Here is a tiny trained network, its code and every weight. The questions are about switching its units off for an input and a class, where a switched-off unit gives its printed mean instead of its output.

import numpy as np


def w(rows, s, z=0):
    codes = np.array(rows[::2]) - 128.0
    scale = np.full(codes.shape[1], s)
    scale[-1] = z or s
    return codes * scale


def norm(h):
    return h / np.sqrt((h * h).mean(-1, keepdims=True) + 1e-5)


def f(y):
    return np.maximum(y, 0)


def log_softmax(a):
    a = a - a.max(-1, keepdims=True)
    return a - np.log(np.exp(a).sum(-1, keepdims=True))


def net(x, mask):
    res = np.array(x, float).reshape(1, 5) / 4 @ E
    u = 0
    for l in range(4):
        y = f(norm(res) @ A[l][:, :-1].T + A[l][:, -1])
        res = res + np.where(mask[u : u + 16], y, B[l][:, -1]) @ B[l][:, :-1]
        u += 16
    return log_softmax(norm(res)[-1] @ U[:, :-1].T + U[:, -1])


A, B = {}, {}
E = w([
[250,198,106,120,137,141],'x0',
[175,110,178,146,6,8],'x1',
[189,13,148,100,151,155],'x2',
[121,104,2,69,100,104],'x3',
[140,123,111,181,227,19],'x4',
],0.0036)
A[0] = w([
[142,116,141,114,75,82,16],'L0N1',
[93,234,134,156,73,76,46],'L0N2',
[151,149,250,171,117,112,16],'L0N3',
[149,143,153,140,72,50,49],'L0N4',
[187,37,152,132,127,112,20],'L0N5',
[241,175,129,129,89,103,54],'L0N6',
[83,102,145,137,116,111,5],'L0N7',
[151,109,131,155,179,3,40],'L0N8',
[185,68,152,131,115,140,50],'L0N9',
[210,144,111,124,132,132,16],'L0N10',
[66,67,160,133,99,85,46],'L0N11',
[154,157,108,127,161,154,99],'L0N12',
[60,77,144,134,98,96,29],'L0N13',
[144,98,16,119,59,72,66],'L0N14',
[160,104,150,136,80,101,28],'L0N15',
[141,122,156,113,15,165,49],'L0N16',
],0.013,0.0024)
B[0] = w([
[132,99,103,157,184,160,190],'L0N1',
[131,107,26,40,111,74,235],'L0N2',
[178,124,230,60,175,138,243],'L0N3',
[109,78,110,176,198,175,232],'L0N4',
[131,103,39,60,121,87,212],'L0N5',
[6,155,175,188,108,82,236],'L0N6',
[82,153,143,149,124,109,158],'L0N7',
[183,181,107,146,34,212,254],'L0N8',
[124,127,69,67,120,92,194],'L0N9',
[61,154,158,144,94,96,185],'L0N10',
[44,146,156,160,110,82,204],'L0N11',
[74,127,132,161,146,144,181],'L0N12',
[55,173,160,163,123,98,192],'L0N13',
[179,131,226,64,181,132,241],'L0N14',
[119,96,94,149,181,152,188],'L0N15',
[187,177,105,159,48,199,224],'L0N16',
],0.022,0.0066)
A[1] = w([
[204,85,254,60,156,72,35],'L1N1',
[198,126,100,170,38,180,9],'L1N2',
[149,85,180,104,125,124,56],'L1N3',
[108,117,113,105,145,139,66],'L1N4',
[185,137,120,128,111,151,73],'L1N5',
[186,96,108,75,124,140,199],'L1N6',
[114,51,75,228,248,186,37],'L1N7',
[185,172,105,180,100,141,79],'L1N8',
[180,120,151,109,168,124,105],'L1N9',
[93,94,166,204,97,32,33],'L1N10',
[127,96,105,173,166,154,26],'L1N11',
[197,139,213,64,200,132,45],'L1N12',
[137,44,20,73,106,28,58],'L1N13',
[155,123,111,146,79,163,14],'L1N14',
[199,159,102,170,75,212,33],'L1N15',
[102,132,130,182,117,43,86],'L1N16',
],0.0099,0.0016)
B[1] = w([
[167,87,251,92,198,141,237],'L1N1',
[157,103,124,145,38,194,207],'L1N2',
[145,135,179,116,151,124,159],'L1N3',
[154,164,123,143,146,158,173],'L1N4',
[79,143,125,152,108,123,170],'L1N5',
[48,173,123,146,146,76,216],'L1N6',
[186,98,88,214,204,127,229],'L1N7',
[119,93,128,112,70,187,172],'L1N8',
[89,129,168,124,133,116,168],'L1N9',
[36,94,144,147,101,129,187],'L1N10',
[140,97,138,159,149,108,156],'L1N11',
[171,125,223,65,139,138,255],'L1N12',
[156,134,38,9,156,102,225],'L1N13',
[166,207,117,146,119,163,169],'L1N14',
[145,146,111,146,26,173,236],'L1N15',
[74,125,147,157,110,133,182],'L1N16',
],0.02,0.0045)
A[2] = w([
[145,88,128,124,103,126,66],'L2N1',
[132,117,126,134,118,120,91],'L2N2',
[155,95,134,156,102,92,69],'L2N3',
[163,107,106,153,113,101,54],'L2N4',
[200,88,29,70,103,1,46],'L2N5',
[130,69,130,118,108,102,102],'L2N6',
[151,110,121,143,107,89,96],'L2N7',
[138,95,158,141,108,112,109],'L2N8',
[119,121,95,125,76,93,46],'L2N9',
[211,136,131,143,26,115,2],'L2N10',
[165,75,129,131,87,135,36],'L2N11',
[153,88,191,168,60,125,75],'L2N12',
[186,48,111,228,145,78,77],'L2N13',
[150,105,120,161,139,112,95],'L2N14',
[137,67,121,124,81,121,99],'L2N15',
[128,77,68,141,30,112,121],'L2N16',
],0.011,0.0018)
B[2] = w([
[123,114,125,133,115,135,136],'L2N1',
[121,132,128,119,130,129,128],'L2N2',
[107,78,137,133,126,151,130],'L2N3',
[120,131,133,138,137,105,140],'L2N4',
[115,77,4,50,157,72,238],'L2N5',
[126,152,120,139,127,147,134],'L2N6',
[128,97,110,119,119,139,128],'L2N7',
[149,127,134,112,129,98,152],'L2N8',
[160,103,157,149,145,125,185],'L2N9',
[175,87,87,182,52,139,246],'L2N10',
[137,161,120,142,114,112,158],'L2N11',
[150,121,57,101,141,87,226],'L2N12',
[181,51,104,203,189,124,211],'L2N13',
[142,142,108,167,152,130,158],'L2N14',
[126,168,135,123,153,172,152],'L2N15',
[172,171,234,96,171,128,253],'L2N16',
],0.021,0.0035)
A[3] = w([
[85,138,141,169,105,63,91],'L3N1',
[81,72,184,124,53,127,102],'L3N2',
[73,56,101,138,111,100,95],'L3N3',
[100,113,142,164,85,23,119],'L3N4',
[135,127,132,138,118,102,105],'L3N5',
[138,106,126,139,110,83,79],'L3N6',
[103,48,168,102,111,10,64],'L3N7',
[171,97,134,159,116,62,96],'L3N8',
[174,96,130,171,124,63,122],'L3N9',
[44,143,153,195,81,29,4],'L3N10',
[141,125,129,136,122,102,113],'L3N11',
[138,116,144,110,87,50,107],'L3N12',
[170,127,129,167,130,60,123],'L3N13',
[142,119,134,142,120,86,91],'L3N14',
[157,115,142,109,78,39,118],'L3N15',
[159,120,106,124,112,23,33],'L3N16',
],0.011,0.0024)
B[3] = w([
[80,120,136,141,115,107,199],'L3N1',
[115,161,53,156,153,74,246],'L3N2',
[197,225,172,129,106,107,188],'L3N3',
[64,89,140,136,116,204,191],'L3N4',
[115,111,138,113,118,142,130],'L3N5',
[145,114,116,136,129,128,130],'L3N6',
[192,184,103,212,89,204,224],'L3N7',
[135,71,133,174,121,97,146],'L3N8',
[139,87,121,199,147,144,160],'L3N9',
[1,119,134,147,114,23,252],'L3N10',
[120,145,125,128,115,127,130],'L3N11',
[150,118,92,139,154,158,171],'L3N12',
[101,86,139,156,147,201,151],'L3N13',
[132,101,127,132,111,139,130],'L3N14',
[101,72,101,129,163,179,174],'L3N15',
[130,114,71,117,146,177,161],'L3N16',
],0.017,0.0044)
U = w([
[7,164,148,181,112,94,157],'0',
[186,165,108,158,30,193,164],'1',
[164,138,236,65,180,140,148],'2',
[133,127,24,42,158,105,148],'3',
[161,83,93,231,203,152,137],'4',
[128,109,140,134,116,105,97],'5',
[153,95,133,144,108,80,3],'6',
],0.013,0.007)

Each question gives the input, the list of numbers given to net, and the class t.
The units are the neurons (one row each of A and B). Each row of codes is followed by its name. A weight is (code - 128) times the scale printed after its matrix; where a second scale follows, it is the last column's (A, B and U).
mask holds one flag per neuron, layer by layer. A switched-off neuron (its flag False) gives its mean, the last column of its row in B, instead of its output. The means were averaged over made-up inputs and are rounded, as every weight is.
A unit's drop is (log p(t) with every unit on - log p(t) with that unit switched off) / (log p(t) with every unit on - log p(t) with every unit switched off).
The circuit of an input: a set's keep is (log p(t) with only the set's units on - log p(t) with every unit switched off) / (log p(t) with every unit on - log p(t) with every unit switched off). Starting from the 12 units with the biggest drops (on a tie, the unit counted first), units are removed one at a time, each time the one whose removal leaves the highest keep (on an exact tie, the one counted first), for as long as the keep stays at least 0.8.
units of the circuit, in order: the units of the circuit, biggest drop first
top k neurons: the k neurons with the biggest drops, biggest first
k most important neurons of layer l: the k neurons of layer l with the biggest drops, biggest first
input [6,5,5,-8,-7], class 2: units of the circuit, in order => (L0N3)
input [4,0,-1,0,-4], class 0: top 2 neurons => (L0N6, L0N8)
input [6,-7,-5,3,3], class 4: top 4 neurons => (L0N12, L0N6, L0N8, L1N7)
input [-7,8,-2,2,-1], class 4: top 2 neurons => (L0N4, L0N1)
input [-4,-4,-4,-6,-6], class 1: units of the circuit, in order => (L0N6, L1N15)
input [-2,3,1,-7,7], class 1: top 2 neurons => (L0N8, L0N14)
input [5,5,6,-8,8], class 1: 3 most important neurons of layer 0 => (L0N8, L0N14, L0N2)
input [-5,0,-7,-6,7], class 1: top 2 neurons => (L0N8, L0N6)
input [-5,-6,-1,1,5], class 4: top 2 neurons => (L0N14, L0N3)
input [-1,-1,-4,3,-1], class 3: top 4 neurons => (L0N2, L0N3, L1N13, L2N5)
input [0,8,8,2,-5], class 3: top 2 neurons => (L0N5, L0N9)
input [5,-8,-2,-5,-3], class 4: top 3 neurons => (L0N8, L0N3, L0N14)
input [3,7,5,-7,7], class 1: top 4 neurons => (L0N8, L0N14, L0N2, L1N15)
input [-5,5,4,6,-1], class 2: units of the circuit, in order => (L0N14)
input [-2,8,-6,1,3], class 4: 2 most important neurons of layer 0 => (L0N4, L0N1)
input [5,-4,-8,-7,-3], class 3: top 2 neurons => (L0N2, L0N14)
input [7,3,-3,7,2], class 0: top 3 neurons => (L0N6, L0N10, L0N3)
input [2,0,8,-7,-6], class 3: 4 most important neurons of layer 0 => (L0N5, L0N9, L0N14, L0N8)
input [2,-6,-5,0,0], class 4: 4 most important neurons of layer 0 => (L0N8, L0N12, L0N6, L0N5)
input [3,2,7,-3,2], class 3: units of the circuit, in order => (L0N5)
input [6,1,-4,-5,7], class 1: 3 most important neurons of layer 0 => (L0N8, L0N11, L0N13)
input [-1,-3,5,-5,-6], class 1: 2 most important neurons of layer 0 => (L0N16, L0N14)
input [-1,-5,0,-8,-7], class 2: 2 most important neurons of layer 0 => (L0N8, L0N3)
